Below is a small trained network, with its code and all its weights. Each question gives an input and a class and asks what happens when units are switched off, that is, made to give their printed mean instead of their output.

import numpy as np


def w(rows, s, z=0):
    codes = np.array(rows[::2]) - 128.0
    scale = np.full(codes.shape[1], s)
    scale[-1] = z or s
    return codes * scale


def f(y):
    return np.maximum(y, 0)


def log_softmax(a):
    a = a - a.max(-1, keepdims=True)
    return a - np.log(np.exp(a).sum(-1, keepdims=True))


def net(x, mask):
    res = np.array(x, float).reshape(1, 6) / 4 @ E
    y = f(res @ A[0][:, :-1].T + A[0][:, -1])
    res = res + np.where(mask, y, B[0][:, -1]) @ B[0][:, :-1]
    return log_softmax(res[-1] @ U[:, :-1].T + U[:, -1])


A, B = {}, {}
E = w([
[42,73,3,246,99,226,36,249],'x0',
[40,181,213,22,42,239,184,194],'x1',
[74,23,211,167,205,57,240,251],'x2',
[124,129,130,129,126,126,125,128],'x3',
[129,129,130,133,130,134,128,124],'x4',
[223,59,254,150,12,111,25,183],'x5',
],0.0045)
A[0] = w([
[168,208,72,86,59,192,47,28,47],'n1',
[205,90,66,209,185,39,87,79,107],'n2',
[200,73,215,138,47,127,52,165,155],'n3',
[88,56,221,128,185,56,219,208,69],'n4',
[202,91,86,196,186,44,99,78,126],'n5',
[212,154,214,40,160,50,204,32,63],'n6',
[100,54,213,139,191,60,196,217,75],'n7',
[62,175,52,100,222,136,215,103,145],'n8',
[205,77,218,139,40,120,56,166,155],'n9',
[204,185,225,45,153,35,201,34,32],'n10',
[41,61,8,253,94,227,43,234,69],'n11',
[69,162,182,64,53,207,163,167,108],'n12',
[203,83,204,143,49,129,60,159,130],'n13',
[191,153,200,54,161,45,201,38,68],'n14',
[54,145,25,155,187,169,164,133,111],'n15',
[68,186,186,59,55,208,183,157,122],'n16',
[171,76,165,157,70,137,61,179,135],'n17',
[82,157,164,61,62,193,161,151,99],'n18',
[202,67,212,138,58,120,60,144,157],'n19',
[50,177,42,113,218,149,195,102,152],'n20',
[208,96,76,194,189,52,80,79,105],'n21',
[84,157,184,64,53,201,167,168,94],'n22',
[207,92,82,192,180,46,103,77,120],'n23',
[55,185,43,94,222,142,210,84,115],'n24',
[69,37,188,172,192,73,212,237,66],'n25',
[73,154,171,66,66,202,172,152,76],'n26',
[70,161,177,63,67,208,170,155,90],'n27',
[71,45,158,178,160,104,174,228,69],'n28',
[68,157,174,54,60,204,166,157,104],'n29',
[52,186,44,89,221,130,208,83,109],'n30',
[170,216,60,97,58,196,45,35,61],'n31',
[205,91,69,211,188,45,94,79,114],'n32',
[169,62,218,141,87,103,97,193,114],'n33',
[183,97,161,150,95,96,91,140,4],'n34',
[165,207,69,87,54,193,45,33,71],'n35',
[182,152,136,123,58,148,45,106,94],'n36',
[41,62,12,238,110,228,38,234,77],'n37',
],0.0052,0.0016)
B[0] = w([
[206,64,28,159,170,210,209,38,202],'n1',
[54,57,97,88,212,78,36,205,198],'n2',
[59,175,151,227,61,49,177,84,202],'n3',
[220,60,27,139,177,218,198,40,208],'n4',
[57,67,108,94,198,83,42,196,193],'n5',
[200,215,237,28,66,194,87,198,219],'n6',
[211,67,34,143,159,211,204,36,204],'n7',
[72,185,172,217,49,55,184,83,204],'n8',
[54,169,161,226,58,45,187,78,204],'n9',
[209,211,219,15,79,207,93,185,220],'n10',
[216,224,243,3,69,215,94,214,254],'n11',
[53,59,78,109,208,72,51,186,196],'n12',
[66,174,154,221,59,54,181,78,193],'n13',
[188,189,210,26,89,199,95,195,210],'n14',
[109,225,205,197,33,76,183,95,191],'n15',
[59,62,84,104,205,74,43,189,202],'n16',
[96,198,184,177,68,70,169,108,184],'n17',
[80,68,81,120,202,81,61,180,183],'n18',
[69,178,153,218,65,57,182,90,196],'n19',
[71,186,170,213,45,45,180,93,205],'n20',
[55,55,95,93,202,82,46,201,193],'n21',
[57,61,89,118,207,70,57,180,191],'n22',
[60,69,112,100,197,82,53,197,192],'n23',
[60,186,170,230,44,42,181,77,207],'n24',
[217,68,30,138,157,221,213,32,215],'n25',
[72,72,91,104,197,82,66,179,185],'n26',
[68,63,87,108,199,79,56,184,190],'n27',
[211,94,64,111,158,217,191,65,198],'n28',
[68,65,78,117,203,79,51,187,193],'n29',
[58,185,178,223,48,42,187,87,206],'n30',
[205,45,24,165,175,205,205,33,205],'n31',
[54,57,101,91,206,79,43,202,198],'n32',
[97,173,138,221,67,74,199,70,190],'n33',
[61,133,136,200,110,63,147,107,153],'n34',
[202,63,26,154,169,201,212,40,204],'n35',
[176,124,75,173,122,160,204,51,172],'n36',
[217,225,234,8,68,210,97,210,251],'n37',
],0.0051,0.007)
U = w([
[22,209,185,254,26,10,195,62,113],'0',
[19,22,72,77,252,50,2,230,77],'1',
[233,236,240,8,53,236,89,215,201],'2',
[241,32,7,176,188,247,227,7,4],'3',
],0.0073,0.0019)

Each question gives the input, the list of numbers given to net, and the class t.
The units are the neurons (one row each of A and B). Each row of codes is followed by its name. A weight is (code - 128) times the scale printed after its matrix; where a second scale follows, it is the last column's (A, B and U).
mask holds one flag per neuron, in row order. A switched-off neuron (its flag False) gives its mean, the last column of its row in B, instead of its output. The means were averaged over made-up inputs and are rounded, as every weight is.
A unit's drop is (log p(t) with every unit on - log p(t) with that unit switched off) / (log p(t) with every unit on - log p(t) with every unit switched off).
The circuit of an input: a set's keep is (log p(t) with only the set's units on - log p(t) with every unit switched off) / (log p(t) with every unit on - log p(t) with every unit switched off). Starting from the 12 units with the biggest drops (on a tie, the unit counted first), units are removed one at a time, each time the one whose removal leaves the highest keep (on an exact tie, the one counted first), for as long as the keep stays at least 0.8.
units of the circuit, in order: the units of the circuit, biggest drop first
k most important neurons: the k neurons with the biggest drops, biggest first
drop when u is switched off: that unit's drop, to one decimal
input [5,-2,6,3,2,-3], class 3: units of the circuit, in order -> (n25)
input [7,-2,-7,0,4,-3], class 2: 2 most important neurons -> (n11 n37)
input [1,2,-4,8,8,-3], class 3: units of the circuit, in order -> (n31 n35)
input [-4,1,-3,0,3,-3], class 2: units of the circuit, in order -> (n10 n6)
input [-6,0,7,-5,-7,-6], class 3: 3 most important neurons -> (n4 n7 n25)
input [8,3,0,-6,1,8], class 0: 4 most important neurons -> (n9 n3 n13 n19)
input [8,7,2,-1,4,-5], class 2: 3 most important neurons -> (n11 n37 n15)
input [5,4,1,3,3,-2], class 2: 2 most important neurons -> (n11 n37)
input [2,-8,1,0,-2,-8], class 0: 2 most important neurons -> (n15 n24)
input [-2,5,-6,-8,-2,-5], class 3: 3 most important neurons -> (n31 n1 n35)
input [-4,6,5,0,-6,6], class 0: 4 most important neurons -> (n33 n9 n3 n19)
input [0,3,8,-5,5,6], class 3: 3 most important neurons -> (n4 n25 n7)
input [5,5,-5,-3,6,2], class 1: drop when n32 is switched off -> -0.1
input [1,-7,5,1,-6,-7], class 0: drop when n21 is switched off -> -0.1
input [-5,-1,-8,0,0,8], class 0: units of the circuit, in order -> (n9)
input [-2,4,-6,7,-5,5], class 3: drop when n31 is switched off -> 0.4
input [-7,7,1,-3,2,8], class 0: drop when n9 is switched off -> 0.2
